Below is a small trained network, with its code and all its weights. Each question gives an input and a target symbol and asks what happens when units are switched off, that is, made to give their printed mean instead of their output.

import numpy as np


def w(rows, s, z=0):
    codes = np.array(rows[::2]) - 128.0
    scale = np.full(codes.shape[1], s)
    scale[-1] = z or s
    return codes * scale


def norm(h):
    return h / np.sqrt((h * h).mean(-1, keepdims=True) + 1e-5)


def f(y):
    return y / 2 * (1 + np.tanh(0.7978845608 * (y + 0.044715 * y**3)))


def softmax(a):
    e = np.exp(a - a.max(-1, keepdims=True))
    return e / e.sum(-1, keepdims=True)


def log_softmax(a):
    a = a - a.max(-1, keepdims=True)
    return a - np.log(np.exp(a).sum(-1, keepdims=True))


def net(x, mask):
    ids = ['αβγδζηλμξπστφψω'.index(c) for c in x.split()]
    T = len(ids)
    res = E[ids] + P[:T]
    q, k, v = (norm(res) @ M[0].T for M in (Q, K, V))
    z = softmax(np.where(np.tri(T) > 0, q @ k.T / 3**0.5, -1e9)) @ v
    res = res + np.where(mask[0], z, O[0][:, -1]) @ O[0][:, :-1]
    y = f(norm(res) @ A[0][:, :-1].T + A[0][:, -1])
    res = res + np.where(mask[1:9], y, B[0][:, -1]) @ B[0][:, :-1]
    return log_softmax(norm(res)[-1] @ U[:, :-1].T + U[:, -1])


Q, K, V, O, A, B = {}, {}, {}, {}, {}, {}
E = w([
[142,140,126],'α',
[123,123,151],'β',
[146,135,110],'γ',
[64,253,89],'δ',
[124,126,150],'ζ',
[142,130,113],'η',
[146,142,118],'λ',
[140,129,113],'μ',
[130,134,144],'ξ',
[146,141,118],'π',
[133,136,141],'σ',
[115,109,151],'τ',
[142,141,128],'φ',
[117,106,141],'ψ',
[121,116,149],'ω',
],0.035)
P = w([
[152,145,146],'0',
[122,159,138],'1',
[181,133,155],'2',
[110,181,139],'3',
[115,97,89],'4',
[245,109,205],'5',
[85,183,119],'6',
[220,129,151],'7',
],0.012)
Q[0] = w([
[196,85,159],'h0',
[216,5,119],'h0',
[61,176,140],'h0',
],0.026)
K[0] = w([
[109,115,94],'h0',
[5,196,70],'h0',
[206,114,153],'h0',
],0.029)
V[0] = w([
[112,206,227],'h0',
[110,129,189],'h0',
[57,8,89],'h0',
],0.018)
O[0] = w([
[99,167,217,237],'h0',
[147,142,213,167],'h0',
[6,55,99,8],'h0',
],0.019,0.014)
A[0] = w([
[237,82,69,251],'n0',
[147,136,170,229],'n1',
[115,92,172,149],'n2',
[140,178,103,46],'n3',
[118,123,170,227],'n4',
[160,152,175,206],'n5',
[3,132,120,112],'n6',
[45,250,112,142],'n7',
],0.021,0.0024)
B[0] = w([
[66,81,59,182],'n0',
[143,74,108,217],'n1',
[111,112,77,151],'n2',
[104,156,161,151],'n3',
[117,114,77,178],'n4',
[125,70,128,251],'n5',
[97,252,132,143],'n6',
[53,189,74,163],'n7',
],0.032,0.015)
U = w([
[111,111,53,93],'α',
[150,161,204,164],'β',
[132,128,119,134],'γ',
[78,231,116,255],'δ',
[4,103,117,142],'ζ',
[48,12,202,83],'η',
[118,106,48,80],'λ',
[181,142,133,108],'μ',
[120,132,208,145],'ξ',
[183,114,92,115],'π',
[185,153,144,156],'σ',
[106,90,222,102],'τ',
[161,173,191,190],'φ',
[125,91,24,84],'ψ',
[214,84,83,111],'ω',
],0.014,0.0054)

Each question gives the input, a string of symbols that net reads in full, and the target symbol t.
The units are the heads (3 rows each of Q, K, V and O) and the neurons (one row each of A and B). Each row of codes is followed by its name. A weight is (code - 128) times the scale printed after its matrix; where a second scale follows, it is the last column's (O, A, B and U).
mask holds one flag per unit, heads first, then neurons. A switched-off unit (its flag False) gives its mean, the last column of its rows in O or B, instead of its output. The means were averaged over made-up inputs and are rounded, as every weight is.
A unit's drop is (log p(t) with every unit on - log p(t) with that unit switched off) / (log p(t) with every unit on - log p(t) with every unit switched off).
The circuit of an input: a set's keep is (log p(t) with only the set's units on - log p(t) with every unit switched off) / (log p(t) with every unit on - log p(t) with every unit switched off). Starting from all 9 units, units are removed one at a time, each time the one whose removal leaves the highest keep (on an exact tie, the one counted first), for as long as the keep stays at least 0.8.
units of the circuit, in order: the units of the circuit, biggest drop first
unit that matters most: the unit with the biggest drop
k most important neurons: the k neurons with the biggest drops, biggest first
drop of u: that unit's drop, to one decimal
input ω τ β, target ζ: 3 most important neurons -> (n6, n2, n4)
input ω ω σ, target η: units of the circuit, in order -> (h0, n6)
input ω ξ μ τ ω, target ζ: units of the circuit, in order -> (h0, n2, n6)
input α ψ μ, target δ: units of the circuit, in order -> (h0, n6)
input η γ τ σ, target ζ: most important neuron -> (n7)
input π τ ζ, target ζ: units of the circuit, in order -> (h0, n6)
input φ π ψ σ σ ω π, target η: 2 most important neurons -> (n6, n0)
input γ η τ ω, target ζ: units of the circuit, in order -> (h0, n7)
input τ λ λ ω γ ω α, target η: 2 most important neurons -> (n0, n6)
input ω λ ω β σ τ α, target ζ: 2 most important neurons -> (n7, n0)
input α ψ λ, target δ: drop of h0 -> 1.0
input τ ψ ψ σ, target δ: drop of h0 -> 0.9
input ζ ω π ζ, target ω: drop of n3 -> 0.0
input λ γ γ σ, target ψ: unit that matters most -> h0
